Here is a tiny trained network, its code and every weight. The questions are about switching its units off for an input and a class, where a switched-off unit gives its printed mean instead of its output.

import numpy as np


def w(rows, s, z=0):
    codes = np.array(rows[::2]) - 128.0
    scale = np.full(codes.shape[1], s)
    scale[-1] = z or s
    return codes * scale


def norm(h):
    return h / np.sqrt((h * h).mean(-1, keepdims=True) + 1e-5)


def f(y):
    return np.maximum(y, 0)


def log_softmax(a):
    a = a - a.max(-1, keepdims=True)
    return a - np.log(np.exp(a).sum(-1, keepdims=True))


def net(x, mask):
    res = np.array(x, float).reshape(1, 7) / 4 @ E
    u = 0
    for l in range(2):
        y = f(norm(res) @ A[l][:, :-1].T + A[l][:, -1])
        res = res + np.where(mask[u : u + 7], y, B[l][:, -1]) @ B[l][:, :-1]
        u += 7
    return log_softmax(norm(res)[-1] @ U[:, :-1].T + U[:, -1])


A, B = {}, {}
E = w([
[139,163,209,192,86,46,65,68,139,162,112],'x0',
[101,255,120,181,46,140,167,151,74,120,169],'x1',
[111,163,48,73,129,192,89,108,175,167,227],'x2',
[102,109,72,36,75,59,120,189,128,49,250],'x3',
[8,127,66,130,142,91,130,111,81,107,116],'x4',
[157,214,109,154,157,129,151,12,124,54,58],'x5',
[171,105,101,140,171,96,8,110,129,190,81],'x6',
],0.0043)
A[0] = w([
[141,113,103,75,125,105,113,61,176,44,158,162],'0.n1',
[88,165,78,113,131,73,144,129,133,19,149,125],'0.n2',
[73,122,96,192,153,192,199,70,107,130,95,17],'0.n3',
[116,111,246,181,56,63,115,115,151,129,150,222],'0.n4',
[99,93,168,90,125,91,157,152,149,123,174,124],'0.n5',
[77,145,63,141,126,122,91,98,116,119,157,168],'0.n6',
[254,46,209,146,149,75,77,131,119,147,80,255],'0.n7',
],0.0057,0.0012)
B[0] = w([
[200,70,132,219,89,82,88,100,126,10,66,201],'0.n1',
[151,106,146,208,108,150,116,152,147,159,175,212],'0.n2',
[128,26,109,128,231,187,107,133,111,197,107,189],'0.n3',
[168,118,253,115,103,10,128,61,114,46,104,215],'0.n4',
[48,138,198,180,207,138,123,120,99,201,101,178],'0.n5',
[205,111,103,106,77,94,163,123,175,68,96,187],'0.n6',
[183,120,74,170,118,78,121,79,149,96,140,253],'0.n7',
],0.0058)
A[1] = w([
[157,113,152,131,72,63,115,101,70,3,95,249],'1.n1',
[194,151,194,71,182,170,203,141,181,107,166,178],'1.n2',
[150,188,182,129,75,14,139,140,92,176,131,197],'1.n3',
[128,200,70,17,29,147,114,144,65,201,114,120],'1.n4',
[143,187,97,188,136,242,173,99,95,121,107,115],'1.n5',
[163,169,144,123,118,171,120,81,183,141,112,88],'1.n6',
[89,117,134,121,86,82,72,168,180,174,151,56],'1.n7',
],0.0056,0.0019)
B[1] = w([
[218,91,105,78,40,45,157,105,158,198,218,255],'1.n1',
[166,218,66,222,117,56,99,159,173,51,229,156],'1.n2',
[197,122,18,129,104,41,76,82,221,73,194,191],'1.n3',
[147,70,85,217,72,112,148,122,197,132,186,139],'1.n4',
[2,203,181,123,152,247,112,199,63,51,143,166],'1.n5',
[72,121,117,134,94,132,186,173,57,78,205,152],'1.n6',
[168,85,218,160,210,191,75,208,68,154,27,147],'1.n7',
],0.0056,0.0086)
U = w([
[231,121,83,155,88,2,126,107,164,108,165,250],'0',
[106,93,133,87,180,154,128,108,84,193,59,14],'1',
[39,201,134,124,137,205,164,207,47,95,165,52],'2',
],0.0073,0.0019)

Each question gives the input, the list of numbers given to net, and the class t.
The units are the neurons (one row each of A and B). Each row of codes is followed by its name. A weight is (code - 128) times the scale printed after its matrix; where a second scale follows, it is the last column's (A, B and U).
mask holds one flag per neuron, layer by layer. A switched-off neuron (its flag False) gives its mean, the last column of its row in B, instead of its output. The means were averaged over made-up inputs and are rounded, as every weight is.
A unit's drop is (log p(t) with every unit on - log p(t) with that unit switched off) / (log p(t) with every unit on - log p(t) with every unit switched off).
The circuit of an input: a set's keep is (log p(t) with only the set's units on - log p(t) with every unit switched off) / (log p(t) with every unit on - log p(t) with every unit switched off). Starting from the 12 units with the biggest drops (on a tie, the unit counted first), units are removed one at a time, each time the one whose removal leaves the highest keep (on an exact tie, the one counted first), for as long as the keep stays at least 0.8.
circuit, biggest first: the units of the circuit, biggest drop first
top k neurons: the k neurons with the biggest drops, biggest first
k most important neurons of layer l: the k neurons of layer l with the biggest drops, biggest first
drop of u: that unit's drop, to one decimal
input [1,5,-2,-5,-4,3,-8], class 2: circuit, biggest first -> (1.n5)
input [-5,-4,0,-2,8,-7,-3], class 2: circuit, biggest first -> (1.n1, 0.n7)
input [2,-2,6,-3,-2,8,-6], class 2: circuit, biggest first -> (1.n5, 0.n4)
input [0,-8,-1,-1,0,-5,0], class 1: 3 most important neurons of layer 0 -> (0.n1, 0.n5, 0.n4)
input [-6,-8,-8,-5,4,0,-5], class 1: 2 most important neurons of layer 0 -> (0.n3, 0.n4)
input [-2,-2,-7,-8,4,-5,-3], class 1: 2 most important neurons of layer 1 -> (1.n3, 1.n1)
input [-6,-5,8,-1,-5,5,-5], class 2: 2 most important neurons of layer 1 -> (1.n5, 1.n1)
input [-5,2,5,-5,1,4,6], class 1: 2 most important neurons of layer 0 -> (0.n3, 0.n2)
input [-7,4,-2,2,-3,-8,2], class 2: 2 most important neurons of layer 1 -> (1.n1, 1.n3)
input [-7,-7,-5,0,4,7,-3], class 1: top 3 neurons -> (0.n3, 0.n4, 1.n3)
input [-1,2,7,-8,-1,-4,4], class 1: drop of 0.n4 -> -0.2
input [-8,4,-3,-8,1,-4,6], class 1: drop of 1.n1 -> -0.1
input [7,-4,8,-8,2,6,-6], class 2: drop of 1.n5 -> 0.2
input [-7,2,0,-5,-2,0,0], class 2: top neuron -> (1.n5)
